Below are the code and all the weights of a small trained network. Each question names an input and a class and asks about switching units off, where a switched-off unit gives its printed mean instead of its output.

import numpy as np


def w(rows, s, z=0):
    codes = np.array(rows[::2]) - 128.0
    scale = np.full(codes.shape[1], s)
    scale[-1] = z or s
    return codes * scale


def f(y):
    return np.maximum(y, 0)


def log_softmax(a):
    a = a - a.max(-1, keepdims=True)
    return a - np.log(np.exp(a).sum(-1, keepdims=True))


def net(x, mask):
    res = np.array(x, float).reshape(1, 8) / 4 @ E
    y = f(res @ A[0][:, :-1].T + A[0][:, -1])
    res = res + np.where(mask, y, B[0][:, -1]) @ B[0][:, :-1]
    return log_softmax(res[-1] @ U[:, :-1].T + U[:, -1])


A, B = {}, {}
E = w([
[22,192,116,225,144,2,168,194,1,129,131],'x0',
[69,205,207,55,80,188,139,63,63,204,106],'x1',
[92,139,226,72,93,134,185,61,134,173,156],'x2',
[148,126,227,116,167,88,186,219,106,190,153],'x3',
[219,106,81,107,182,73,139,29,96,117,225],'x4',
[107,125,180,185,239,155,127,49,103,178,139],'x5',
[132,86,99,132,158,140,80,138,68,43,92],'x6',
[17,79,96,81,130,192,93,84,146,123,190],'x7',
],0.0075)
A[0] = w([
[167,93,73,122,110,92,43,91,163,95,147,165],'n1',
[99,129,156,80,163,149,115,93,128,140,180,197],'n2',
[118,126,81,142,59,134,141,232,141,112,78,159],'n3',
[158,117,13,83,83,163,80,211,159,135,86,254],'n4',
[126,177,181,178,191,52,167,204,109,119,124,198],'n5',
[141,149,95,106,96,140,82,129,169,71,72,165],'n6',
[193,118,24,114,164,154,107,107,141,61,147,157],'n7',
[118,96,142,178,38,119,152,201,135,118,104,115],'n8',
[80,116,132,154,108,149,187,191,113,126,86,198],'n9',
[112,105,134,81,87,179,144,2,149,149,136,209],'n10',
[97,143,210,108,189,91,210,161,61,174,117,163],'n11',
[116,67,105,145,118,75,106,174,79,93,98,156],'n12',
[61,140,221,139,190,43,144,33,75,146,143,183],'n13',
],0.0083,0.0039)
B[0] = w([
[222,36,124,176,144,126,242,130,194,91,54,213],'n1',
[122,138,111,112,80,162,141,67,113,226,156,189],'n2',
[145,168,110,73,70,27,97,244,148,25,45,228],'n3',
[156,107,62,130,100,111,80,96,151,50,60,255],'n4',
[176,187,175,217,160,20,84,158,134,154,221,252],'n5',
[133,106,78,131,147,108,105,161,154,110,98,206],'n6',
[251,41,38,226,181,47,201,85,121,71,87,231],'n7',
[87,194,105,104,75,118,94,197,216,120,131,196],'n8',
[77,180,208,42,163,136,48,152,139,43,206,207],'n9',
[130,70,139,69,72,160,153,64,254,175,164,241],'n10',
[121,136,228,146,159,138,136,194,111,181,178,241],'n11',
[143,163,81,136,131,47,94,128,106,114,129,207],'n12',
[169,156,145,96,162,193,106,104,133,206,231,235],'n13',
],0.0071,0.011)
U = w([
[76,183,199,159,176,144,158,208,84,167,211,10],'0',
[38,154,190,25,64,255,138,89,145,166,167,164],'1',
[79,194,112,100,86,123,67,230,148,38,105,45],'2',
[149,79,26,168,170,133,176,111,125,73,133,240],'3',
],0.0092,0.0012)

Each question gives the input, the list of numbers given to net, and the class t.
The units are the neurons (one row each of A and B). Each row of codes is followed by its name. A weight is (code - 128) times the scale printed after its matrix; where a second scale follows, it is the last column's (A, B and U).
mask holds one flag per neuron, in row order. A switched-off neuron (its flag False) gives its mean, the last column of its row in B, instead of its output. The means were averaged over made-up inputs and are rounded, as every weight is.
A unit's drop is (log p(t) with every unit on - log p(t) with that unit switched off) / (log p(t) with every unit on - log p(t) with every unit switched off).
The circuit of an input: a set's keep is (log p(t) with only the set's units on - log p(t) with every unit switched off) / (log p(t) with every unit on - log p(t) with every unit switched off). Starting from the 12 units with the biggest drops (on a tie, the unit counted first), units are removed one at a time, each time the one whose removal leaves the highest keep (on an exact tie, the one counted first), for as long as the keep stays at least 0.8.
circuit, biggest first: the units of the circuit, biggest drop first
k most important neurons: the k neurons with the biggest drops, biggest first
drop when u is switched off: that unit's drop, to one decimal
input [2,7,7,1,2,-1,-1,-5], class 1: circuit, biggest first : (n10)
input [3,1,7,1,2,4,4,2], class 1: circuit, biggest first : (n7; n2)
input [3,-4,7,4,-2,-5,-4,0], class 0: 3 most important neurons : (n4; n11; n5)
input [5,-6,5,1,-5,2,2,-4], class 0: 3 most important neurons : (n5; n4; n11)
input [1,3,2,-6,0,-4,1,2], class 1: 2 most important neurons : (n7; n10)
input [3,-8,6,0,-6,5,5,-1], class 0: 2 most important neurons : (n4; n5)
input [0,4,1,-2,-3,-5,-5,2], class 1: 3 most important neurons : (n7; n5; n10)
input [7,-4,7,2,-2,-6,-5,-3], class 0: 3 most important neurons : (n11; n5; n4)
input [1,-5,2,-1,-5,4,-7,-6], class 0: 2 most important neurons : (n4; n5)
input [8,-8,7,0,-4,-1,-3,1], class 0: 4 most important neurons : (n5; n4; n11; n13)
input [0,1,5,7,3,0,-4,4], class 1: drop when n7 is switched off : 0.1
input [-7,-4,-4,-4,-4,-6,7,-1], class 3: drop when n7 is switched off : 0.8
input [-6,4,7,-5,-1,-7,8,-3], class 3: drop when n6 is switched off : 0.0
input [7,0,8,5,-2,-7,3,5], class 0: circuit, biggest first : (n11)
